Below is a small trained network, with its code and all its weights. Each question gives an input and a class and asks what happens when units are switched off, that is, made to give their printed mean instead of their output.

import numpy as np


def w(rows, s, z=0):
    codes = np.array(rows[::2]) - 128.0
    scale = np.full(codes.shape[1], s)
    scale[-1] = z or s
    return codes * scale


def f(y):
    return y / 2 * (1 + np.tanh(0.7978845608 * (y + 0.044715 * y**3)))


def log_softmax(a):
    a = a - a.max(-1, keepdims=True)
    return a - np.log(np.exp(a).sum(-1, keepdims=True))


def net(x, mask):
    res = np.array(x, float).reshape(1, 6) / 4 @ E
    y = f(res @ A[0][:, :-1].T + A[0][:, -1])
    res = res + np.where(mask, y, B[0][:, -1]) @ B[0][:, :-1]
    return log_softmax(res[-1] @ U[:, :-1].T + U[:, -1])


A, B = {}, {}
E = w([
[185,67,93,221,233,129,129],'x0',
[1,138,228,228,248,96,155],'x1',
[48,234,21,190,147,135,47],'x2',
[101,82,201,166,62,206,55],'x3',
[110,124,109,135,142,144,162],'x4',
[168,109,119,183,206,119,112],'x5',
],0.0066)
A[0] = w([
[17,113,59,97,33,93,79,96],'neuron 0',
[90,208,59,196,95,91,113,64],'neuron 1',
[198,49,91,201,114,135,151,129],'neuron 2',
[216,120,90,74,85,147,104,94],'neuron 3',
[65,27,175,159,74,170,81,115],'neuron 4',
[36,116,191,144,193,99,146,108],'neuron 5',
[102,183,69,169,108,94,29,66],'neuron 6',
[126,216,121,169,132,200,62,47],'neuron 7',
[253,146,16,95,102,211,159,96],'neuron 8',
[208,84,178,89,115,102,126,149],'neuron 9',
[165,217,161,118,56,140,127,92],'neuron 10',
[60,149,32,191,86,75,72,36],'neuron 11',
[120,118,94,222,152,131,163,165],'neuron 12',
[105,69,174,150,88,159,65,53],'neuron 13',
[178,94,230,105,67,78,156,253],'neuron 14',
],0.0074,0.0029)
B[0] = w([
[153,161,131,172,105,81,115,195],'neuron 0',
[183,49,175,71,99,146,155,193],'neuron 1',
[179,152,95,254,94,115,103,178],'neuron 2',
[122,163,119,162,156,188,112,213],'neuron 3',
[106,105,71,42,189,104,101,199],'neuron 4',
[87,221,143,115,129,176,127,224],'neuron 5',
[197,40,119,183,80,110,175,197],'neuron 6',
[196,82,130,56,99,125,173,175],'neuron 7',
[114,159,163,150,227,209,61,254],'neuron 8',
[181,121,57,213,104,210,144,186],'neuron 9',
[118,168,99,138,107,91,100,165],'neuron 10',
[170,67,175,113,115,187,185,194],'neuron 11',
[162,133,157,159,90,125,62,189],'neuron 12',
[170,74,55,107,172,56,84,164],'neuron 13',
[108,126,52,171,130,129,188,224],'neuron 14',
],0.0073,0.007)
U = w([
[149,21,116,97,108,173,253,201],'0',
[62,190,143,107,168,204,90,75],'1',
[100,147,85,147,104,107,148,254],'2',
[108,49,60,29,202,124,116,88],'3',
],0.0065,0.00084)

Each question gives the input, the list of numbers given to net, and the class t.
The units are the neurons (one row each of A and B). Each row of codes is followed by its name. A weight is (code - 128) times the scale printed after its matrix; where a second scale follows, it is the last column's (A, B and U).
mask holds one flag per neuron, in row order. A switched-off neuron (its flag False) gives its mean, the last column of its row in B, instead of its output. The means were averaged over made-up inputs and are rounded, as every weight is.
A unit's drop is (log p(t) with every unit on - log p(t) with that unit switched off) / (log p(t) with every unit on - log p(t) with every unit switched off).
The circuit of an input: a set's keep is (log p(t) with only the set's units on - log p(t) with every unit switched off) / (log p(t) with every unit on - log p(t) with every unit switched off). Starting from the 12 units with the biggest drops (on a tie, the unit counted first), units are removed one at a time, each time the one whose removal leaves the highest keep (on an exact tie, the one counted first), for as long as the keep stays at least 0.8.
units of the circuit, in order: the units of the circuit, biggest drop first
most important unit: the unit with the biggest drop
k most important neurons: the k neurons with the biggest drops, biggest first
drop of u: that unit's drop, to one decimal
input [-2,-6,0,-5,3,4], class 1: most important unit	neuron 8
input [-2,1,-4,7,7,-7], class 3: units of the circuit, in order	(neuron 4; neuron 13)
input [-2,-6,5,8,-1,3], class 3: units of the circuit, in order	(neuron 13; neuron 4; neuron 7)
input [5,-5,5,1,-6,-5], class 0: 2 most important neurons	(neuron 6; neuron 11)
input [-6,2,6,-4,-2,-1], class 0: units of the circuit, in order	(neuron 1; neuron 11; neuron 6)
input [-3,-8,-3,1,0,5], class 1: 2 most important neurons	(neuron 8; neuron 3)
input [-1,5,0,8,1,7], class 3: units of the circuit, in order	(neuron 4; neuron 13)
input [6,-4,-2,-1,7,7], class 2: 2 most important neurons	(neuron 2; neuron 5)
input [-1,-7,7,3,-6,-2], class 0: 3 most important neurons	(neuron 6; neuron 11; neuron 7)
input [5,8,-7,1,-5,4], class 1: 2 most important neurons	(neuron 5; neuron 6)
input [4,-4,5,6,-8,-6], class 3: drop of neuron 5	0.1
input [-3,-3,-4,8,-6,-8], class 3: drop of neuron 5	0.1
input [1,-7,2,4,1,-4], class 1: drop of neuron 3	0.2
input [8,-6,-4,1,-6,6], class 2: most important unit	neuron 2
